Below is a small trained network, with its code and all its weights. Each question gives an input and a target symbol and asks what happens when units are switched off, that is, made to give their printed mean instead of their output.

import numpy as np


def w(rows, s, z=0):
    codes = np.array(rows[::2]) - 128.0
    scale = np.full(codes.shape[1], s)
    scale[-1] = z or s
    return codes * scale


def norm(h):
    return h / np.sqrt((h * h).mean(-1, keepdims=True) + 1e-5)


def f(y):
    return np.maximum(y, 0)


def softmax(a):
    e = np.exp(a - a.max(-1, keepdims=True))
    return e / e.sum(-1, keepdims=True)


def log_softmax(a):
    a = a - a.max(-1, keepdims=True)
    return a - np.log(np.exp(a).sum(-1, keepdims=True))


def net(x, mask):
    ids = ['γδεθλξψω'.index(c) for c in x.split()]
    T = len(ids)
    res = E[ids] + P[:T]
    u = 0
    for l in range(2):
        q, k, v = (norm(res) @ M[l].T for M in (Q, K, V))
        z = softmax(np.where(np.tri(T) > 0, q @ k.T / 2**0.5, -1e9)) @ v
        res = res + np.where(mask[u], z, O[l][:, -1]) @ O[l][:, :-1]
        u += 1
        y = f(norm(res) @ A[l][:, :-1].T + A[l][:, -1])
        res = res + np.where(mask[u : u + 12], y, B[l][:, -1]) @ B[l][:, :-1]
        u += 12
    return log_softmax(norm(res)[-1] @ U[:, :-1].T + U[:, -1])


Q, K, V, O, A, B = {}, {}, {}, {}, {}, {}
E = w([
[83,111,109,136,145,162,29],'γ',
[177,105,100,124,124,139,136],'δ',
[164,90,151,134,99,204,49],'ε',
[185,111,26,190,116,105,166],'θ',
[82,126,121,162,141,228,126],'λ',
[187,102,106,113,136,130,160],'ξ',
[98,120,253,129,101,117,185],'ψ',
[154,113,118,186,63,164,55],'ω',
],0.019)
P = w([
[9,217,198,54,33,168,114],'0',
[79,65,182,195,75,175,176],'1',
[138,46,170,203,106,156,169],'2',
[147,46,200,225,76,147,123],'3',
[174,13,176,188,117,144,170],'4',
[124,37,231,247,72,164,118],'5',
[164,11,202,247,123,155,128],'6',
[173,3,214,221,125,177,189],'7',
[166,12,210,231,106,193,196],'8',
[201,26,171,192,129,195,226],'9',
],0.0047)
Q[0] = w([
[134,110,75,164,166,171,158],'0.h1',
[180,9,179,142,139,224,112],'0.h1',
],0.013)
K[0] = w([
[133,157,93,94,117,205,96],'0.h1',
[104,189,254,94,61,118,177],'0.h1',
],0.0086)
V[0] = w([
[127,136,135,43,175,121,128],'0.h1',
[181,93,3,156,90,151,110],'0.h1',
],0.0077)
O[0] = w([
[113,98,106,52,187,125,58,2],'0.h1',
[122,4,109,130,95,227,179,142],'0.h1',
],0.011,0.0023)
A[0] = w([
[149,167,134,191,94,186,42,141],'0.n1',
[163,109,114,129,110,121,119,138],'0.n2',
[72,99,158,135,97,156,129,147],'0.n3',
[103,67,152,166,131,118,78,183],'0.n4',
[126,111,156,144,128,136,134,83],'0.n5',
[103,142,85,44,160,136,180,121],'0.n6',
[95,111,88,245,104,205,130,112],'0.n7',
[164,119,126,141,135,157,87,141],'0.n8',
[140,184,161,145,172,128,69,87],'0.n9',
[184,97,137,124,142,159,120,96],'0.n10',
[148,157,127,183,92,144,103,112],'0.n11',
[175,166,191,89,99,130,109,253],'0.n12',
],0.011,0.0031)
B[0] = w([
[201,114,111,64,143,119,255,206],'0.n1',
[62,80,158,115,213,164,139,167],'0.n2',
[179,130,91,127,105,38,143,174],'0.n3',
[98,112,110,153,75,133,229,182],'0.n4',
[106,103,76,124,122,145,99,147],'0.n5',
[145,139,183,123,198,235,73,138],'0.n6',
[136,122,148,85,194,51,144,253],'0.n7',
[151,189,210,193,151,113,167,173],'0.n8',
[90,78,127,174,179,166,135,162],'0.n9',
[46,196,71,80,152,84,191,189],'0.n10',
[134,124,83,36,213,118,116,177],'0.n11',
[111,160,102,194,121,121,92,169],'0.n12',
],0.0057,0.012)
Q[1] = w([
[132,126,106,165,148,106,168],'1.h1',
[124,7,130,99,108,156,197],'1.h1',
],0.018)
K[1] = w([
[118,251,157,120,114,141,121],'1.h1',
[108,148,62,69,67,113,85],'1.h1',
],0.013)
V[1] = w([
[220,157,169,147,2,85,185],'1.h1',
[229,162,206,23,172,228,105],'1.h1',
],0.0093)
O[1] = w([
[100,81,154,202,215,64,93,144],'1.h1',
[251,128,222,120,134,171,67,255],'1.h1',
],0.013,0.0071)
A[1] = w([
[141,122,182,133,165,112,65,91],'1.n1',
[154,85,152,134,167,176,187,53],'1.n2',
[92,83,81,51,88,130,219,202],'1.n3',
[96,164,145,168,182,125,109,151],'1.n4',
[75,153,111,183,139,59,145,163],'1.n5',
[113,124,90,128,97,122,99,75],'1.n6',
[191,168,149,132,108,105,189,220],'1.n7',
[147,168,56,126,98,174,154,31],'1.n8',
[149,149,182,151,166,173,144,107],'1.n9',
[119,118,174,131,152,90,22,121],'1.n10',
[170,75,70,28,92,197,155,137],'1.n11',
[82,166,65,49,10,118,144,1],'1.n12',
],0.013,0.0031)
B[1] = w([
[202,178,45,190,88,75,102,180],'1.n1',
[48,135,119,133,132,105,62,227],'1.n2',
[203,192,36,148,92,139,44,177],'1.n3',
[104,89,202,77,105,107,54,199],'1.n4',
[105,217,184,84,72,254,232,238],'1.n5',
[136,102,130,145,109,157,134,128],'1.n6',
[48,173,112,77,229,145,83,243],'1.n7',
[135,94,168,80,140,53,138,153],'1.n8',
[207,180,65,89,134,78,139,204],'1.n9',
[189,169,72,235,49,147,106,174],'1.n10',
[57,83,195,162,89,135,131,255],'1.n11',
[119,22,159,104,111,9,173,141],'1.n12',
],0.0093,0.0096)
U = w([
[129,97,133,26,27,11,174,113],'γ',
[53,67,93,152,98,206,23,126],'δ',
[229,116,139,185,130,65,56,118],'ε',
[156,160,18,145,108,239,216,158],'θ',
[62,150,152,2,221,64,77,48],'λ',
[223,95,218,61,74,226,169,189],'ξ',
[93,235,204,155,26,131,159,3],'ψ',
[74,60,219,166,170,126,197,191],'ω',
],0.0073,0.0027)

Each question gives the input, a string of symbols that net reads in full, and the target symbol t.
The units are the heads (2 rows each of Q, K, V and O) and the neurons (one row each of A and B). Each row of codes is followed by its name. A weight is (code - 128) times the scale printed after its matrix; where a second scale follows, it is the last column's (O, A, B and U).
mask holds one flag per unit, layer by layer, with each layer's heads first. A switched-off unit (its flag False) gives its mean, the last column of its rows in O or B, instead of its output. The means were averaged over made-up inputs and are rounded, as every weight is.
A unit's drop is (log p(t) with every unit on - log p(t) with that unit switched off) / (log p(t) with every unit on - log p(t) with every unit switched off).
The circuit of an input: a set's keep is (log p(t) with only the set's units on - log p(t) with every unit switched off) / (log p(t) with every unit on - log p(t) with every unit switched off). Starting from the 12 units with the biggest drops (on a tie, the unit counted first), units are removed one at a time, each time the one whose removal leaves the highest keep (on an exact tie, the one counted first), for as long as the keep stays at least 0.8.
circuit, biggest first: the units of the circuit, biggest drop first
k most important neurons: the k neurons with the biggest drops, biggest first
top k neurons in layer l: the k neurons of layer l with the biggest drops, biggest first
drop of u: that unit's drop, to one decimal
input γ δ ω ξ δ γ δ θ λ, target γ: circuit, biggest first	1.h1, 1.n12
input ε ξ ξ θ ξ ω ψ λ δ, target λ: 2 most important neurons	0.n9, 1.n7
input θ ω λ, target θ: circuit, biggest first	1.h1, 1.n3, 1.n11, 1.n5
input δ γ ξ ω, target δ: 3 most important neurons	1.n3, 1.n11, 1.n5
input ξ θ ω ψ λ δ ξ δ ω, target λ: 2 most important neurons	0.n1, 0.n9
input ξ ξ θ, target ξ: most important neuron	0.n6
input ω ξ γ ξ ω ξ δ, target ω: circuit, biggest first	1.h1, 0.h1
input λ δ ξ ε θ ω ε, target λ: 2 most important neurons	1.n7, 1.n5
input ξ ε δ θ ε ψ ξ, target ψ: top 2 neurons in layer 1	1.n5, 1.n4
input ψ λ ω λ ξ ω, target λ: circuit, biggest first	0.h1, 0.n1, 1.n7
input θ ω λ ω ε λ ξ, target θ: circuit, biggest first	1.h1, 1.n3, 1.n5
input ω γ λ ψ ω ω ε δ, target ε: 2 most important neurons	0.n1, 0.n9
input λ ξ ω ε ξ δ ξ ε ξ, target λ: 2 most important neurons	0.n1, 1.n5
input δ λ ξ ψ ω, target ψ: 2 most important neurons	1.n5, 1.n4
input ψ δ δ ξ ξ, target ψ: 2 most important neurons	1.n5, 0.n12
input δ ξ ξ ω ε ξ ξ γ, target δ: most important neuron	1.n3
input ε ξ ω δ ξ ε ω ξ ω λ, target ε: drop of 1.h1	0.8
input δ ω δ ε, target δ: drop of 1.h1	0.1
input ε ω ε ω ξ ξ, target ε: drop of 1.h1	1.1
input λ γ ω γ ξ ξ, target λ: drop of 0.n1	0.1
